Here is a tiny trained network, its code and every weight. The questions are about switching its units off for an input and a class, where a switched-off unit gives its printed mean instead of its output.

import numpy as np


def w(rows, s, z=0):
    codes = np.array(rows[::2]) - 128.0
    scale = np.full(codes.shape[1], s)
    scale[-1] = z or s
    return codes * scale


def norm(h):
    return h / np.sqrt((h * h).mean(-1, keepdims=True) + 1e-5)


def f(y):
    return np.maximum(y, 0)


def log_softmax(a):
    a = a - a.max(-1, keepdims=True)
    return a - np.log(np.exp(a).sum(-1, keepdims=True))


def net(x, mask):
    res = np.array(x, float).reshape(1, 5) / 4 @ E
    u = 0
    for l in range(3):
        y = f(norm(res) @ A[l][:, :-1].T + A[l][:, -1])
        res = res + np.where(mask[u : u + 6], y, B[l][:, -1]) @ B[l][:, :-1]
        u += 6
    return log_softmax(norm(res)[-1] @ U[:, :-1].T + U[:, -1])


A, B = {}, {}
E = w([
[147,143,136,124,137,118,129,104],'x0',
[80,113,178,113,254,66,111,173],'x1',
[126,103,112,151,120,141,117,185],'x2',
[117,197,209,227,63,55,87,151],'x3',
[124,129,133,136,125,140,160,159],'x4',
],0.0078)
A[0] = w([
[92,130,128,119,184,74,128,155,205],'L0N0',
[85,147,110,143,132,161,103,69,201],'L0N1',
[158,73,129,59,230,131,151,176,12],'L0N2',
[161,148,109,199,134,2,135,147,40],'L0N3',
[159,171,150,162,22,107,113,139,3],'L0N4',
[213,116,71,83,118,170,148,140,223],'L0N5',
],0.0081,0.0017)
B[0] = w([
[45,127,254,40,146,182,52,222,233],'L0N0',
[174,132,112,191,103,155,135,153,169],'L0N1',
[234,178,99,68,52,51,107,107,248],'L0N2',
[24,77,154,135,170,211,156,162,229],'L0N3',
[194,209,85,109,97,57,106,174,254],'L0N4',
[59,110,208,201,188,184,114,67,225],'L0N5',
],0.0075,0.006)
A[1] = w([
[141,157,105,115,88,156,26,194,154],'L1N0',
[182,109,128,187,101,166,140,50,180],'L1N1',
[112,128,216,123,148,100,136,76,80],'L1N2',
[131,150,60,20,145,89,102,139,3],'L1N3',
[142,121,114,130,101,94,116,73,140],'L1N4',
[117,122,92,163,127,253,116,92,187],'L1N5',
],0.0065,0.0023)
B[1] = w([
[156,138,83,114,123,129,152,59,253],'L1N0',
[89,71,131,166,181,220,176,128,208],'L1N1',
[108,61,54,117,132,158,169,193,177],'L1N2',
[234,137,87,74,89,58,125,150,183],'L1N3',
[14,117,136,93,94,137,196,254,155],'L1N4',
[143,31,245,150,162,235,185,28,208],'L1N5',
],0.0064,0.0055)
A[2] = w([
[142,157,41,190,45,73,141,98,85],'L2N0',
[150,107,99,31,87,113,152,154,70],'L2N1',
[74,109,194,166,178,71,118,124,53],'L2N2',
[163,154,108,53,155,119,114,136,72],'L2N3',
[131,182,54,138,3,114,171,130,4],'L2N4',
[216,168,101,78,129,62,131,158,227],'L2N5',
],0.0076,0.0016)
B[2] = w([
[59,212,42,199,197,116,240,197,218],'L2N0',
[108,94,160,137,43,50,135,16,195],'L2N1',
[34,145,145,82,67,180,155,166,181],'L2N2',
[189,50,65,241,49,24,19,94,192],'L2N3',
[206,156,67,227,223,38,229,181,228],'L2N4',
[233,125,1,84,139,128,32,4,254],'L2N5',
],0.0067,0.0065)
U = w([
[164,42,151,129,150,236,195,61,45],'0',
[201,230,10,183,157,80,195,182,47],'1',
[231,82,73,30,99,31,38,85,155],'2',
[51,156,207,56,138,124,98,241,254],'3',
],0.011,0.00092)

Each question gives the input, the list of numbers given to net, and the class t.
The units are the neurons (one row each of A and B). Each row of codes is followed by its name. A weight is (code - 128) times the scale printed after its matrix; where a second scale follows, it is the last column's (A, B and U).
mask holds one flag per neuron, layer by layer. A switched-off neuron (its flag False) gives its mean, the last column of its row in B, instead of its output. The means were averaged over made-up inputs and are rounded, as every weight is.
A unit's drop is (log p(t) with every unit on - log p(t) with that unit switched off) / (log p(t) with every unit on - log p(t) with every unit switched off).
The circuit of an input: a set's keep is (log p(t) with only the set's units on - log p(t) with every unit switched off) / (log p(t) with every unit on - log p(t) with every unit switched off). Starting from the 12 units with the biggest drops (on a tie, the unit counted first), units are removed one at a time, each time the one whose removal leaves the highest keep (on an exact tie, the one counted first), for as long as the keep stays at least 0.8.
units of the circuit, in order: the units of the circuit, biggest drop first
k most important neurons: the k neurons with the biggest drops, biggest first
k most important neurons of layer l: the k neurons of layer l with the biggest drops, biggest first
drop of u: that unit's drop, to one decimal
input [-1,6,4,-4,7], class 2: units of the circuit, in order => (L0N2)
input [-5,-3,7,0,4], class 0: 2 most important neurons => (L0N2 L0N5)
input [4,-4,-6,1,-7], class 1: 2 most important neurons => (L0N3 L0N4)
input [2,-6,-4,0,2], class 0: 3 most important neurons => (L0N5 L0N2 L1N5)
input [-8,-5,-7,0,6], class 0: 2 most important neurons of layer 0 => (L0N2 L0N5)
input [-7,1,6,-7,0], class 2: 2 most important neurons => (L0N2 L0N3)
input [6,1,4,4,6], class 3: 2 most important neurons of layer 0 => (L0N3 L0N2)
input [2,-3,5,0,8], class 0: 2 most important neurons => (L0N5 L0N2)
input [6,4,-5,0,7], class 2: 2 most important neurons of layer 0 => (L0N2 L0N5)
input [-1,-4,4,-4,-8], class 0: drop of L2N3 => 0.0
input [7,1,1,3,6], class 3: drop of L0N3 => 0.8
input [-6,1,5,1,-4], class 3: drop of L0N2 => 0.4
